Here is a tiny trained network, its code and every weight. The questions are about switching its units off for an input and a class, where a switched-off unit gives its printed mean instead of its output.

import numpy as np


def w(rows, s, z=0):
    codes = np.array(rows[::2]) - 128.0
    scale = np.full(codes.shape[1], s)
    scale[-1] = z or s
    return codes * scale


def f(y):
    return y / 2 * (1 + np.tanh(0.7978845608 * (y + 0.044715 * y**3)))


def log_softmax(a):
    a = a - a.max(-1, keepdims=True)
    return a - np.log(np.exp(a).sum(-1, keepdims=True))


def net(x, mask):
    res = np.array(x, float).reshape(1, 5) / 4 @ E
    y = f(res @ A[0][:, :-1].T + A[0][:, -1])
    res = res + np.where(mask, y, B[0][:, -1]) @ B[0][:, :-1]
    return log_softmax(res[-1] @ U[:, :-1].T + U[:, -1])


A, B = {}, {}
E = w([
[85,135,134,227,105],'x0',
[81,10,107,108,99],'x1',
[148,133,2,152,189],'x2',
[226,89,127,166,111],'x3',
[156,69,173,154,248],'x4',
],0.0087)
A[0] = w([
[118,151,126,114,115,7],'N0',
[37,166,143,94,158,134],'N1',
[152,122,177,68,117,111],'N2',
[124,89,145,106,161,89],'N3',
[159,189,154,183,126,113],'N4',
[50,138,119,98,156,92],'N5',
[68,109,132,217,125,147],'N6',
[113,147,112,155,73,79],'N7',
[147,113,127,98,126,198],'N8',
[136,204,130,94,169,109],'N9',
[137,116,195,124,101,77],'N10',
[64,158,94,124,173,125],'N11',
[144,115,170,179,203,112],'N12',
[97,140,136,225,130,125],'N13',
[131,121,45,113,156,89],'N14',
[99,54,95,106,99,104],'N15',
[169,119,106,15,170,115],'N16',
[130,60,108,107,110,197],'N17',
[114,137,138,53,149,99],'N18',
[132,95,153,155,198,118],'N19',
[118,126,199,143,105,123],'N20',
[140,123,193,109,75,120],'N21',
[135,165,89,107,56,103],'N22',
[97,123,156,124,202,75],'N23',
[186,95,130,163,105,88],'N24',
[136,136,29,161,140,85],'N25',
[250,94,123,166,63,118],'N26',
[122,160,70,131,43,117],'N27',
[138,99,110,120,112,254],'N28',
[153,122,110,145,124,41],'N29',
[147,143,97,71,81,63],'N30',
[182,198,144,111,152,159],'N31',
[87,144,201,135,121,103],'N32',
[198,106,127,126,115,57],'N33',
[125,110,146,133,182,71],'N34',
[132,185,142,136,149,75],'N35',
[72,123,130,207,123,49],'N36',
[98,59,120,123,121,69],'N37',
[148,144,76,137,168,165],'N38',
],0.015,0.0055)
B[0] = w([
[161,236,136,160,144,122],'N0',
[41,83,71,191,162,218],'N1',
[200,122,101,130,137,198],'N2',
[134,161,166,115,126,169],'N3',
[114,171,135,124,30,206],'N4',
[76,179,86,190,129,185],'N5',
[120,125,80,42,117,216],'N6',
[156,167,160,106,170,184],'N7',
[103,73,116,90,123,182],'N8',
[111,153,133,129,64,199],'N9',
[213,160,123,183,131,185],'N10',
[116,98,89,176,155,189],'N11',
[114,84,214,103,166,227],'N12',
[141,146,67,16,138,205],'N13',
[230,138,123,190,131,201],'N14',
[144,239,182,159,25,224],'N15',
[149,182,59,15,148,247],'N16',
[88,92,148,112,57,231],'N17',
[114,169,66,106,149,182],'N18',
[127,76,202,111,172,217],'N19',
[189,90,116,166,140,200],'N20',
[195,97,122,163,133,221],'N21',
[121,98,204,105,197,226],'N22',
[121,158,168,147,184,182],'N23',
[94,192,92,163,152,179],'N24',
[230,109,124,204,128,217],'N25',
[12,143,36,186,184,253],'N26',
[110,60,229,88,187,254],'N27',
[83,31,131,102,106,214],'N28',
[160,217,104,166,137,126],'N29',
[166,211,154,104,176,182],'N30',
[91,117,169,111,19,226],'N31',
[174,89,102,163,145,197],'N32',
[124,225,77,159,162,165],'N33',
[146,161,178,144,163,168],'N34',
[129,198,148,147,76,162],'N35',
[161,246,74,78,123,179],'N36',
[156,253,170,158,51,187],'N37',
[169,70,122,150,118,210],'N38',
],0.025,0.0082)
U = w([
[106,161,243,123,224,122],'0',
[229,92,80,202,112,101],'1',
[144,167,43,15,133,252],'2',
[8,167,72,236,173,156],'3',
[88,167,178,159,1,37],'4',
[83,2,88,97,66,249],'5',
[101,81,105,120,131,11],'6',
],0.0093,0.0036)

Each question gives the input, the list of numbers given to net, and the class t.
The units are the neurons (one row each of A and B). Each row of codes is followed by its name. A weight is (code - 128) times the scale printed after its matrix; where a second scale follows, it is the last column's (A, B and U).
mask holds one flag per neuron, in row order. A switched-off neuron (its flag False) gives its mean, the last column of its row in B, instead of its output. The means were averaged over made-up inputs and are rounded, as every weight is.
A unit's drop is (log p(t) with every unit on - log p(t) with that unit switched off) / (log p(t) with every unit on - log p(t) with every unit switched off).
The circuit of an input: a set's keep is (log p(t) with only the set's units on - log p(t) with every unit switched off) / (log p(t) with every unit on - log p(t) with every unit switched off). Starting from the 12 units with the biggest drops (on a tie, the unit counted first), units are removed one at a time, each time the one whose removal leaves the highest keep (on an exact tie, the one counted first), for as long as the keep stays at least 0.8.
circuit, biggest first: the units of the circuit, biggest drop first
top k neurons: the k neurons with the biggest drops, biggest first
drop of u: that unit's drop, to one decimal
input [-1,-2,1,6,-5], class 3: circuit, biggest first -> (N26)
input [4,4,-8,-8,-8], class 0: top 4 neurons -> (N27, N22, N7, N26)
input [8,-4,-2,-2,-6], class 2: top 2 neurons -> (N13, N6)
input [0,7,3,-7,6], class 3: top 4 neurons -> (N1, N5, N11, N31)
input [8,-6,4,-6,7], class 2: top 4 neurons -> (N13, N6, N36, N27)
input [-6,-6,-1,-3,4], class 2: top 3 neurons -> (N16, N15, N18)
input [4,-5,-5,4,3], class 1: top 4 neurons -> (N20, N15, N32, N10)
input [8,-5,-6,-5,-4], class 2: top 2 neurons -> (N13, N6)
input [7,1,-4,7,-6], class 2: top 3 neurons -> (N13, N6, N1)
input [7,-1,-8,8,0], class 1: top 3 neurons -> (N20, N21, N10)
input [2,-3,4,8,8], class 0: top 2 neurons -> (N12, N19)
input [-8,-5,-4,3,7], class 2: top 4 neurons -> (N16, N27, N22, N2)
input [7,8,1,-6,6], class 4: top 2 neurons -> (N37, N15)
input [6,-1,8,5,-8], class 0: circuit, biggest first -> (N27)
input [-4,8,2,0,7], class 4: drop of N37 -> 1.0
input [3,-1,-3,6,-4], class 3: drop of N26 -> 1.2
input [5,-5,-6,-4,-4], class 1: drop of N32 -> 0.2
